Here is a tiny trained network, its code and every weight. The questions are about switching its units off for an input and a target symbol, where a switched-off unit gives its printed mean instead of its output.

import numpy as np


def w(rows, s, z=0):
    codes = np.array(rows[::2]) - 128.0
    scale = np.full(codes.shape[1], s)
    scale[-1] = z or s
    return codes * scale


def norm(h):
    return h / np.sqrt((h * h).mean(-1, keepdims=True) + 1e-5)


def f(y):
    return np.maximum(y, 0)


def softmax(a):
    e = np.exp(a - a.max(-1, keepdims=True))
    return e / e.sum(-1, keepdims=True)


def log_softmax(a):
    a = a - a.max(-1, keepdims=True)
    return a - np.log(np.exp(a).sum(-1, keepdims=True))


def net(x, mask):
    ids = ['ΞΠγθλσ'.index(c) for c in x.split()]
    T = len(ids)
    res = E[ids] + P[:T]
    u = 0
    for l in range(2):
        r = norm(res)
        for j in range(2):
            rows = slice(3 * j, 3 * j + 3)
            q, k, v = (r @ M[l][rows].T for M in (Q, K, V))
            z = softmax(np.where(np.tri(T) > 0, q @ k.T / 3**0.5, -1e9)) @ v
            o = O[l][rows]
            res = res + np.where(mask[u + j], z, o[:, -1]) @ o[:, :-1]
        u += 2
        y = f(norm(res) @ A[l][:, :-1].T + A[l][:, -1])
        res = res + np.where(mask[u : u + 16], y, B[l][:, -1]) @ B[l][:, :-1]
        u += 16
    return log_softmax(norm(res)[-1] @ U[:, :-1].T + U[:, -1])


Q, K, V, O, A, B = {}, {}, {}, {}, {}, {}
E = w([
[78,141,225,188,147,64,66],'Ξ',
[162,134,67,186,106,38,167],'Π',
[136,61,220,155,109,155,161],'γ',
[203,94,160,207,123,82,122],'θ',
[117,164,126,183,80,88,175],'λ',
[5,145,157,100,101,116,192],'σ',
],0.012)
P = w([
[201,227,152,85,250,161,180],'0',
[153,77,116,152,202,67,147],'1',
[149,129,95,176,174,145,192],'2',
[138,176,130,133,43,155,117],'3',
[140,74,104,105,76,76,101],'4',
[133,123,98,189,180,169,174],'5',
[157,130,152,109,36,106,133],'6',
[125,65,86,131,68,137,95],'7',
[131,175,138,189,160,137,194],'8',
[119,136,162,145,7,129,101],'9',
],0.014)
Q[0] = w([
[141,166,88,132,252,183,156],'L0H0',
[115,107,164,192,191,86,226],'L0H0',
[80,3,64,118,94,116,42],'L0H0',
[138,146,70,52,190,187,91],'L0H1',
[184,178,140,87,162,150,121],'L0H1',
[84,120,67,40,165,165,93],'L0H1',
],0.013)
K[0] = w([
[185,232,182,50,170,131,167],'L0H0',
[169,180,167,105,9,142,97],'L0H0',
[82,148,70,247,195,247,137],'L0H0',
[248,163,163,174,135,135,93],'L0H1',
[184,128,142,95,108,117,109],'L0H1',
[225,115,109,177,113,145,88],'L0H1',
],0.015)
V[0] = w([
[229,74,67,164,138,135,91],'L0H0',
[113,79,121,53,97,155,196],'L0H0',
[80,177,27,96,134,95,166],'L0H0',
[245,136,151,151,140,147,93],'L0H1',
[118,117,175,102,109,155,174],'L0H1',
[159,113,143,242,72,104,122],'L0H1',
],0.012)
O[0] = w([
[125,137,127,102,250,138,206,117],'L0H0',
[61,121,56,122,149,171,59,31],'L0H0',
[137,199,102,246,154,174,95,84],'L0H0',
[191,141,161,47,101,135,52,2],'L0H1',
[129,71,158,125,147,183,154,164],'L0H1',
[203,157,205,177,89,113,157,143],'L0H1',
],0.012,0.0086)
A[0] = w([
[32,121,129,97,49,127,146,231],'L0N0',
[131,95,185,133,123,210,135,114],'L0N1',
[152,136,70,137,86,100,175,98],'L0N2',
[185,136,101,176,115,132,130,58],'L0N3',
[70,176,136,134,103,81,152,173],'L0N4',
[169,139,127,95,155,164,110,138],'L0N5',
[110,112,126,129,89,203,175,60],'L0N6',
[81,164,181,104,137,80,60,3],'L0N7',
[107,127,85,165,179,160,60,35],'L0N8',
[97,108,192,190,154,134,115,163],'L0N9',
[139,106,145,124,136,91,109,43],'L0N10',
[107,135,143,152,144,86,122,38],'L0N11',
[86,141,97,160,55,170,66,54],'L0N12',
[184,176,174,99,4,130,68,162],'L0N13',
[121,133,102,93,102,113,186,145],'L0N14',
[75,109,76,83,154,123,165,88],'L0N15',
],0.013,0.0057)
B[0] = w([
[163,68,126,254,166,168,116,254],'L0N0',
[191,132,65,183,124,79,96,147],'L0N1',
[106,111,198,81,146,144,91,183],'L0N2',
[127,164,167,195,107,123,77,161],'L0N3',
[185,85,143,178,126,167,146,235],'L0N4',
[100,129,99,204,123,114,170,143],'L0N5',
[109,159,103,183,133,83,44,159],'L0N6',
[42,109,135,63,128,138,84,138],'L0N7',
[150,52,196,75,114,157,199,153],'L0N8',
[184,161,61,138,96,118,158,244],'L0N9',
[111,130,144,89,157,52,86,143],'L0N10',
[121,130,104,70,116,109,112,139],'L0N11',
[119,38,77,135,219,115,243,168],'L0N12',
[34,96,89,141,18,144,121,247],'L0N13',
[160,106,194,215,141,187,104,201],'L0N14',
[160,179,238,203,116,158,66,182],'L0N15',
],0.0093,0.0079)
Q[1] = w([
[159,145,140,34,131,100,161],'L1H0',
[129,115,111,168,205,186,128],'L1H0',
[70,49,73,173,231,133,182],'L1H0',
[181,201,112,57,127,162,106],'L1H1',
[136,160,218,74,144,149,247],'L1H1',
[145,157,113,75,49,151,40],'L1H1',
],0.012)
K[1] = w([
[143,104,174,149,156,27,111],'L1H0',
[127,172,51,108,179,141,107],'L1H0',
[129,143,71,13,155,193,45],'L1H0',
[136,202,125,98,139,98,87],'L1H1',
[152,94,97,129,149,1,160],'L1H1',
[150,193,209,50,93,133,87],'L1H1',
],0.012)
V[1] = w([
[217,143,195,98,179,106,149],'L1H0',
[145,211,65,209,124,103,187],'L1H0',
[68,210,122,102,119,83,99],'L1H0',
[171,154,80,104,172,9,68],'L1H1',
[201,75,131,136,132,163,161],'L1H1',
[25,183,121,125,206,166,142],'L1H1',
],0.011)
O[1] = w([
[73,129,103,96,113,110,179,137],'L1H0',
[114,149,60,60,184,60,76,138],'L1H0',
[190,111,75,121,174,154,191,103],'L1H0',
[198,60,185,249,132,212,143,1],'L1H1',
[145,121,118,22,193,148,98,218],'L1H1',
[127,103,154,126,45,97,139,16],'L1H1',
],0.014,0.007)
A[1] = w([
[160,166,105,138,165,111,83,90],'L1N0',
[105,164,80,91,118,102,113,55],'L1N1',
[137,126,172,149,38,131,140,50],'L1N2',
[81,98,156,55,122,207,2,22],'L1N3',
[131,117,60,125,197,108,125,108],'L1N4',
[109,143,145,183,129,197,143,154],'L1N5',
[136,122,63,161,91,139,113,139],'L1N6',
[124,162,135,124,111,132,68,75],'L1N7',
[156,143,149,132,198,133,162,182],'L1N8',
[143,133,110,115,113,108,158,79],'L1N9',
[102,95,86,130,114,144,148,88],'L1N10',
[155,123,121,114,73,125,137,78],'L1N11',
[193,133,111,117,170,120,97,19],'L1N12',
[128,98,101,113,167,121,137,2],'L1N13',
[79,107,157,113,78,109,160,156],'L1N14',
[114,151,98,132,123,110,72,101],'L1N15',
],0.022,0.0076)
B[1] = w([
[97,188,77,128,103,120,110,181],'L1N0',
[171,117,166,82,125,56,116,154],'L1N1',
[133,109,140,157,76,142,124,234],'L1N2',
[6,149,246,116,216,191,54,172],'L1N3',
[145,156,153,158,77,141,106,226],'L1N4',
[154,151,122,81,126,67,86,210],'L1N5',
[135,104,141,90,158,127,172,174],'L1N6',
[142,118,152,75,136,101,153,145],'L1N7',
[153,107,133,152,156,187,144,250],'L1N8',
[111,120,141,113,105,118,103,139],'L1N9',
[100,129,136,105,156,144,136,162],'L1N10',
[147,105,161,163,91,141,118,162],'L1N11',
[93,148,71,160,105,163,119,158],'L1N12',
[142,158,134,111,89,62,122,146],'L1N13',
[123,122,84,151,109,151,112,236],'L1N14',
[118,113,146,81,141,145,148,162],'L1N15',
],0.021,0.012)
U = w([
[212,88,138,152,187,159,190,215],'Ξ',
[159,168,103,69,118,31,129,253],'Π',
[128,99,169,209,2,119,118,62],'γ',
[30,84,3,139,132,137,187,73],'θ',
[124,252,41,220,141,167,81,5],'λ',
[53,112,154,151,183,146,3,144],'σ',
],0.0069,0.0016)

Each question gives the input, a string of symbols that net reads in full, and the target symbol t.
The units are the heads (3 rows each of Q, K, V and O) and the neurons (one row each of A and B). Each row of codes is followed by its name. A weight is (code - 128) times the scale printed after its matrix; where a second scale follows, it is the last column's (O, A, B and U).
mask holds one flag per unit, layer by layer, with each layer's heads first. A switched-off unit (its flag False) gives its mean, the last column of its rows in O or B, instead of its output. The means were averaged over made-up inputs and are rounded, as every weight is.
A unit's drop is (log p(t) with every unit on - log p(t) with that unit switched off) / (log p(t) with every unit on - log p(t) with every unit switched off).
The circuit of an input: a set's keep is (log p(t) with only the set's units on - log p(t) with every unit switched off) / (log p(t) with every unit on - log p(t) with every unit switched off). Starting from the 12 units with the biggest drops (on a tie, the unit counted first), units are removed one at a time, each time the one whose removal leaves the highest keep (on an exact tie, the one counted first), for as long as the keep stays at least 0.8.
circuit, biggest first: the units of the circuit, biggest drop first
most important unit: the unit with the biggest drop
k most important neurons: the k neurons with the biggest drops, biggest first
top k neurons in layer l: the k neurons of layer l with the biggest drops, biggest first
heads that matter: for each layer, one digit per head in row order, 1 if its drop is at least 0.15 and else 0, layers parted by /
input Ξ Ξ Ξ γ Ξ γ, target σ: heads that matter	10 / 01
input θ Π γ σ, target θ: heads that matter	11 / 11
input θ Ξ Ξ Ξ σ γ θ Ξ Ξ λ, target θ: circuit, biggest first	(L0H1, L1N4)
input λ σ Ξ λ Π Ξ Ξ γ Ξ λ, target λ: top 3 neurons in layer 0	(L0N0, L0N13, L0N4)
input θ λ θ, target Ξ: most important unit	L0H0
input θ Ξ σ Ξ Ξ Ξ Ξ θ σ θ, target Ξ: top 2 neurons in layer 0	(L0N13, L0N15)
input Π θ θ Ξ Π Π Π σ Ξ λ, target Π: circuit, biggest first	(L1N1, L1H1)
input Ξ Π Ξ σ γ Ξ Ξ σ Ξ λ, target θ: circuit, biggest first	(L0H0, L0N12)
input γ Π Π λ θ, target λ: heads that matter	11 / 01
input Ξ Ξ Ξ Ξ Ξ γ Π σ, target Ξ: heads that matter	01 / 10
input Ξ Ξ Π θ Π, target λ: heads that matter	11 / 00
input Ξ Ξ Π Ξ Π Ξ θ, target λ: circuit, biggest first	(L0H0, L1N0)
input Ξ Π Π Ξ Ξ Ξ Π λ λ Ξ, target Π: heads that matter	10 / 00
input Ξ γ Ξ Ξ, target σ: circuit, biggest first	(L1N3, L1H1)
input Π Π Ξ λ Ξ Π σ Ξ, target Π: circuit, biggest first	(L1H0, L0H0, L1N1, L0N0)
input λ λ Π θ, target Π: 2 most important neurons	(L0N13, L1N1)
input σ γ Ξ Π Π Ξ Ξ λ Ξ σ, target Π: most important unit	L0H0
input γ Ξ θ, target σ: 2 most important neurons	(L1N3, L0N13)
input Π σ Π Π γ, target Π: circuit, biggest first	(L1H0, L1N1, L1H1)
input σ λ Ξ Ξ Ξ θ Ξ, target σ: circuit, biggest first	(L0H1)
input λ λ θ θ σ γ, target λ: heads that matter	11 / 11
input Ξ θ θ Ξ λ, target Ξ: heads that matter	10 / 00
input θ Π θ Π γ, target Ξ: heads that matter	10 / 01
input σ σ γ Ξ Π, target σ: heads that matter	10 / 10
input Ξ Π Ξ Ξ γ Ξ, target γ: heads that matter	11 / 00
input Ξ σ Π γ, target Ξ: heads that matter	01 / 10
input θ λ Ξ Ξ Π Ξ Π γ γ, target λ: most important neuron	(L1N0)
input θ σ Ξ Ξ Ξ γ Ξ Π, target θ: heads that matter	11 / 10
input Ξ σ γ Ξ θ λ σ Ξ θ, target θ: heads that matter	11 / 01
input λ θ γ λ Π Ξ σ θ Ξ, target λ: 2 most important neurons	(L0N13, L1N4)
